Below are the code and all the weights of a small trained network. Each question names an input and a target symbol and asks about switching units off, where a switched-off unit gives its printed mean instead of its output.

import numpy as np


def w(rows, s, z=0):
    codes = np.array(rows[::2]) - 128.0
    scale = np.full(codes.shape[1], s)
    scale[-1] = z or s
    return codes * scale


def norm(h):
    return h / np.sqrt((h * h).mean(-1, keepdims=True) + 1e-5)


def f(y):
    return np.maximum(y, 0)


def softmax(a):
    e = np.exp(a - a.max(-1, keepdims=True))
    return e / e.sum(-1, keepdims=True)


def log_softmax(a):
    a = a - a.max(-1, keepdims=True)
    return a - np.log(np.exp(a).sum(-1, keepdims=True))


def net(x, mask):
    ids = ['ΓΠΩδεζηλμστφψ'.index(c) for c in x.split()]
    T = len(ids)
    res = E[ids] + P[:T]
    q, k, v = (norm(res) @ M[0].T for M in (Q, K, V))
    z = softmax(np.where(np.tri(T) > 0, q @ k.T / 2**0.5, -1e9)) @ v
    res = res + np.where(mask[0], z, O[0][:, -1]) @ O[0][:, :-1]
    y = f(norm(res) @ A[0][:, :-1].T + A[0][:, -1])
    res = res + np.where(mask[1:9], y, B[0][:, -1]) @ B[0][:, :-1]
    return log_softmax(norm(res)[-1] @ U[:, :-1].T + U[:, -1])


Q, K, V, O, A, B = {}, {}, {}, {}, {}, {}
E = w([
[167,93,79,134,133,31],'Γ',
[188,118,202,135,115,167],'Π',
[141,141,184,142,98,105],'Ω',
[246,148,219,92,159,97],'δ',
[144,165,158,107,99,107],'ε',
[113,199,104,159,75,182],'ζ',
[111,99,97,123,147,139],'η',
[179,58,121,89,150,48],'λ',
[145,186,85,183,134,158],'μ',
[181,120,116,89,122,134],'σ',
[143,195,187,84,90,142],'τ',
[105,96,129,146,75,159],'φ',
[161,101,92,104,131,136],'ψ',
],0.012)
P = w([
[129,151,233,131,117,121],'0',
[129,102,112,101,99,26],'1',
[51,78,146,132,115,176],'2',
[178,127,171,147,175,120],'3',
[120,124,106,83,77,14],'4',
[53,81,143,128,117,175],'5',
[195,120,156,143,194,111],'6',
[118,130,102,89,62,2],'7',
[55,80,139,126,120,174],'8',
[205,117,149,141,206,105],'9',
],0.005)
Q[0] = w([
[11,168,79,33,74,151],'h1',
[164,129,129,42,1,100],'h1',
],0.0059)
K[0] = w([
[182,191,44,68,254,152],'h1',
[228,81,113,72,117,91],'h1',
],0.0063)
V[0] = w([
[64,188,126,26,131,89],'h1',
[131,44,183,170,2,134],'h1',
],0.0026)
O[0] = w([
[4,244,104,122,180,125,132],'h1',
[253,188,14,54,230,109,248],'h1',
],0.0048,0.0012)
A[0] = w([
[35,86,27,159,86,164,5],'n1',
[101,238,89,140,96,42,59],'n2',
[80,22,72,178,125,79,217],'n3',
[199,109,143,53,130,87,172],'n4',
[170,198,193,85,82,83,182],'n5',
[152,122,44,106,23,186,127],'n6',
[139,66,200,37,94,68,113],'n7',
[136,87,47,94,85,1,202],'n8',
],0.0059,0.0019)
B[0] = w([
[150,99,183,193,152,46,144],'n1',
[63,29,122,86,155,194,161],'n2',
[128,213,99,63,165,176,166],'n3',
[2,139,139,152,103,126,254],'n4',
[168,128,79,144,175,77,218],'n5',
[191,132,129,70,136,35,179],'n6',
[138,101,81,161,102,213,227],'n7',
[144,153,199,163,120,146,228],'n8',
],0.0071,0.0072)
U = w([
[80,218,192,113,154,140,61],'Γ',
[107,53,210,178,133,168,130],'Π',
[156,107,111,215,94,170,93],'Ω',
[206,120,165,123,155,150,254],'δ',
[109,79,9,168,140,149,79],'ε',
[110,176,154,198,69,83,137],'ζ',
[96,163,90,141,203,66,149],'η',
[15,90,161,129,129,196,150],'λ',
[172,144,123,186,152,78,173],'μ',
[96,96,100,13,103,165,119],'σ',
[158,208,142,80,71,187,46],'τ',
[127,98,226,98,130,64,83],'φ',
[188,127,86,46,152,69,96],'ψ',
],0.013,0.0038)

Each question gives the input, a string of symbols that net reads in full, and the target symbol t.
The units are the heads (2 rows each of Q, K, V and O) and the neurons (one row each of A and B). Each row of codes is followed by its name. A weight is (code - 128) times the scale printed after its matrix; where a second scale follows, it is the last column's (O, A, B and U).
mask holds one flag per unit, heads first, then neurons. A switched-off unit (its flag False) gives its mean, the last column of its rows in O or B, instead of its output. The means were averaged over made-up inputs and are rounded, as every weight is.
A unit's drop is (log p(t) with every unit on - log p(t) with that unit switched off) / (log p(t) with every unit on - log p(t) with every unit switched off).
The circuit of an input: a set's keep is (log p(t) with only the set's units on - log p(t) with every unit switched off) / (log p(t) with every unit on - log p(t) with every unit switched off). Starting from all 9 units, units are removed one at a time, each time the one whose removal leaves the highest keep (on an exact tie, the one counted first), for as long as the keep stays at least 0.8.
circuit, biggest first: the units of the circuit, biggest drop first
unit that matters most: the unit with the biggest drop
k most important neurons: the k neurons with the biggest drops, biggest first
drop of u: that unit's drop, to one decimal
input λ ψ ε σ, target η: 2 most important neurons -> n4, n7
input η Γ σ ε, target η: 2 most important neurons -> n5, n8
input λ ψ η, target η: circuit, biggest first -> n1, n3, n7
input ζ λ ζ σ ζ δ λ Π, target Ω: circuit, biggest first -> n7, n6, n5
input φ σ Γ σ, target ψ: 3 most important neurons -> n7, n8, n4
input τ λ ζ, target ζ: 4 most important neurons -> n1, n7, n6, n5
input ε Γ λ λ, target Π: 3 most important neurons -> n8, n6, n4
input λ Π ψ, target ψ: unit that matters most -> n6
input λ λ Π σ ε ζ σ τ, target σ: 3 most important neurons -> n2, n5, n7
input Π σ δ φ, target ψ: 4 most important neurons -> n6, n8, n7, n4
input λ λ Γ ζ ε, target λ: 3 most important neurons -> n2, n8, n6
input λ Π σ δ λ λ λ λ, target φ: 4 most important neurons -> n8, n4, n3, n5
input Π σ φ φ, target ψ: 3 most important neurons -> n6, n8, n7
input Π σ Ω, target Ω: 4 most important neurons -> n4, n6, n7, n2
input η Γ σ σ, target ε: drop of n3 -> 0.2
input σ φ δ σ σ, target ζ: drop of n4 -> 0.5
input ζ σ λ ζ Γ ζ φ η, target Γ: drop of n5 -> 0.1
